Below is a small trained network, with its code and all its weights. Each question gives an input and a target symbol and asks what happens when units are switched off, that is, made to give their printed mean instead of their output.

import numpy as np


def w(rows, s, z=0):
    codes = np.array(rows[::2]) - 128.0
    scale = np.full(codes.shape[1], s)
    scale[-1] = z or s
    return codes * scale


def norm(h):
    return h / np.sqrt((h * h).mean(-1, keepdims=True) + 1e-5)


def f(y):
    return y / 2 * (1 + np.tanh(0.7978845608 * (y + 0.044715 * y**3)))


def softmax(a):
    e = np.exp(a - a.max(-1, keepdims=True))
    return e / e.sum(-1, keepdims=True)


def log_softmax(a):
    a = a - a.max(-1, keepdims=True)
    return a - np.log(np.exp(a).sum(-1, keepdims=True))


def net(x, mask):
    ids = ['αγεηλσ'.index(c) for c in x.split()]
    T = len(ids)
    res = E[ids] + P[:T]
    r = norm(res)
    for j in range(2):
        rows = slice(2 * j, 2 * j + 2)
        q, k, v = (r @ M[0][rows].T for M in (Q, K, V))
        z = softmax(np.where(np.tri(T) > 0, q @ k.T / 2**0.5, -1e9)) @ v
        o = O[0][rows]
        res = res + np.where(mask[j], z, o[:, -1]) @ o[:, :-1]
    y = f(norm(res) @ A[0][:, :-1].T + A[0][:, -1])
    res = res + np.where(mask[2:6], y, B[0][:, -1]) @ B[0][:, :-1]
    return log_softmax(norm(res)[-1] @ U[:, :-1].T + U[:, -1])


Q, K, V, O, A, B = {}, {}, {}, {}, {}, {}
E = w([
[18,152,127,198],'α',
[62,255,113,172],'γ',
[66,218,155,145],'ε',
[138,141,159,62],'η',
[143,61,29,126],'λ',
[89,70,165,146],'σ',
],0.0075)
P = w([
[2,118,83,35],'0',
[32,124,111,55],'1',
[49,121,117,67],'2',
[62,128,126,86],'3',
[73,130,130,101],'4',
[90,131,133,108],'5',
[101,133,138,121],'6',
[114,127,139,130],'7',
[129,130,139,139],'8',
[139,129,142,152],'9',
[149,134,146,164],'10',
[165,138,147,174],'11',
[175,144,151,184],'12',
[174,157,150,198],'13',
],0.0058)
Q[0] = w([
[133,104,27,67],'h1',
[167,170,67,174],'h1',
[169,125,149,157],'h2',
[71,161,252,120],'h2',
],0.025)
K[0] = w([
[88,39,111,178],'h1',
[179,135,117,251],'h1',
[109,154,90,171],'h2',
[206,112,155,213],'h2',
],0.022)
V[0] = w([
[107,135,4,145],'h1',
[40,77,147,200],'h1',
[148,121,221,100],'h2',
[117,186,148,155],'h2',
],0.017)
O[0] = w([
[254,187,155,174,77],'h1',
[120,197,74,44,116],'h1',
[165,97,175,22,4],'h2',
[131,167,200,146,254],'h2',
],0.0088,0.0018)
A[0] = w([
[176,197,8,76,116],'n1',
[225,151,168,208,21],'n2',
[250,51,114,186,254],'n3',
[155,57,230,142,27],'n4',
],0.011,0.003)
B[0] = w([
[142,49,153,128,254],'n1',
[102,24,173,102,187],'n2',
[28,217,45,156,182],'n3',
[76,97,247,154,161],'n4',
],0.016,0.0047)
U = w([
[117,108,54,228,118],'α',
[162,138,43,109,128],'γ',
[101,32,118,23,183],'ε',
[219,146,171,190,84],'η',
[103,254,156,100,186],'λ',
[82,86,212,111,2],'σ',
],0.0088,0.0047)

Each question gives the input, a string of symbols that net reads in full, and the target symbol t.
The units are the heads (2 rows each of Q, K, V and O) and the neurons (one row each of A and B). Each row of codes is followed by its name. A weight is (code - 128) times the scale printed after its matrix; where a second scale follows, it is the last column's (O, A, B and U).
mask holds one flag per unit, heads first, then neurons. A switched-off unit (its flag False) gives its mean, the last column of its rows in O or B, instead of its output. The means were averaged over made-up inputs and are rounded, as every weight is.
A unit's drop is (log p(t) with every unit on - log p(t) with that unit switched off) / (log p(t) with every unit on - log p(t) with every unit switched off).
The circuit of an input: a set's keep is (log p(t) with only the set's units on - log p(t) with every unit switched off) / (log p(t) with every unit on - log p(t) with every unit switched off). Starting from all 6 units, units are removed one at a time, each time the one whose removal leaves the highest keep (on an exact tie, the one counted first), for as long as the keep stays at least 0.8.
circuit, biggest first: the units of the circuit, biggest drop first
unit that matters most: the unit with the biggest drop
k most important neurons: the k neurons with the biggest drops, biggest first
which heads matter: for each layer, one digit per head in row order, 1 if its drop is at least 0.15 and else 0, layers parted by /
drop of u: that unit's drop, to one decimal
input α σ ε σ η γ λ η, target α: unit that matters most => h2
input λ ε ε ε, target λ: circuit, biggest first => [n2; h1]
input ε σ ε γ, target ε: circuit, biggest first => [n1; h1; h2]
input α η ε α η η ε λ γ γ ε γ γ, target η: 2 most important neurons => [n3; n2]
input η α η ε λ ε, target α: which heads matter => 01
input ε λ α ε ε ε λ, target α: circuit, biggest first => [n3; n2; h1]
input λ ε γ, target α: which heads matter => 01
input ε α η η λ, target γ: which heads matter => 11
input η α η η α σ σ η γ, target ε: circuit, biggest first => [h1; n1; h2]
input λ η α γ, target η: circuit, biggest first => [h1; n3; n1; h2]
input α α α, target γ: which heads matter => 11
input λ α α, target η: circuit, biggest first => [h1; n1]
input λ ε α, target α: which heads matter => 11
input λ σ λ γ ε, target α: 3 most important neurons => [n2; n1; n4]
input λ η η η α α λ λ, target γ: unit that matters most => n3
input ε λ α α λ, target α: 3 most important neurons => [n3; n2; n1]
input η σ σ γ α γ η ε η α γ η η ε, target ε: which heads matter => 10
input γ α α, target η: which heads matter => 11
input σ λ ε η ε σ α α γ λ η, target α: which heads matter => 01
input λ ε λ ε γ ε, target λ: unit that matters most => h2
input λ λ α, target α: drop of n3 => 0.2
input γ ε α ε ε ε α, target λ: drop of h2 => 0.4
input σ ε α σ σ α, target ε: drop of n3 => 0.0
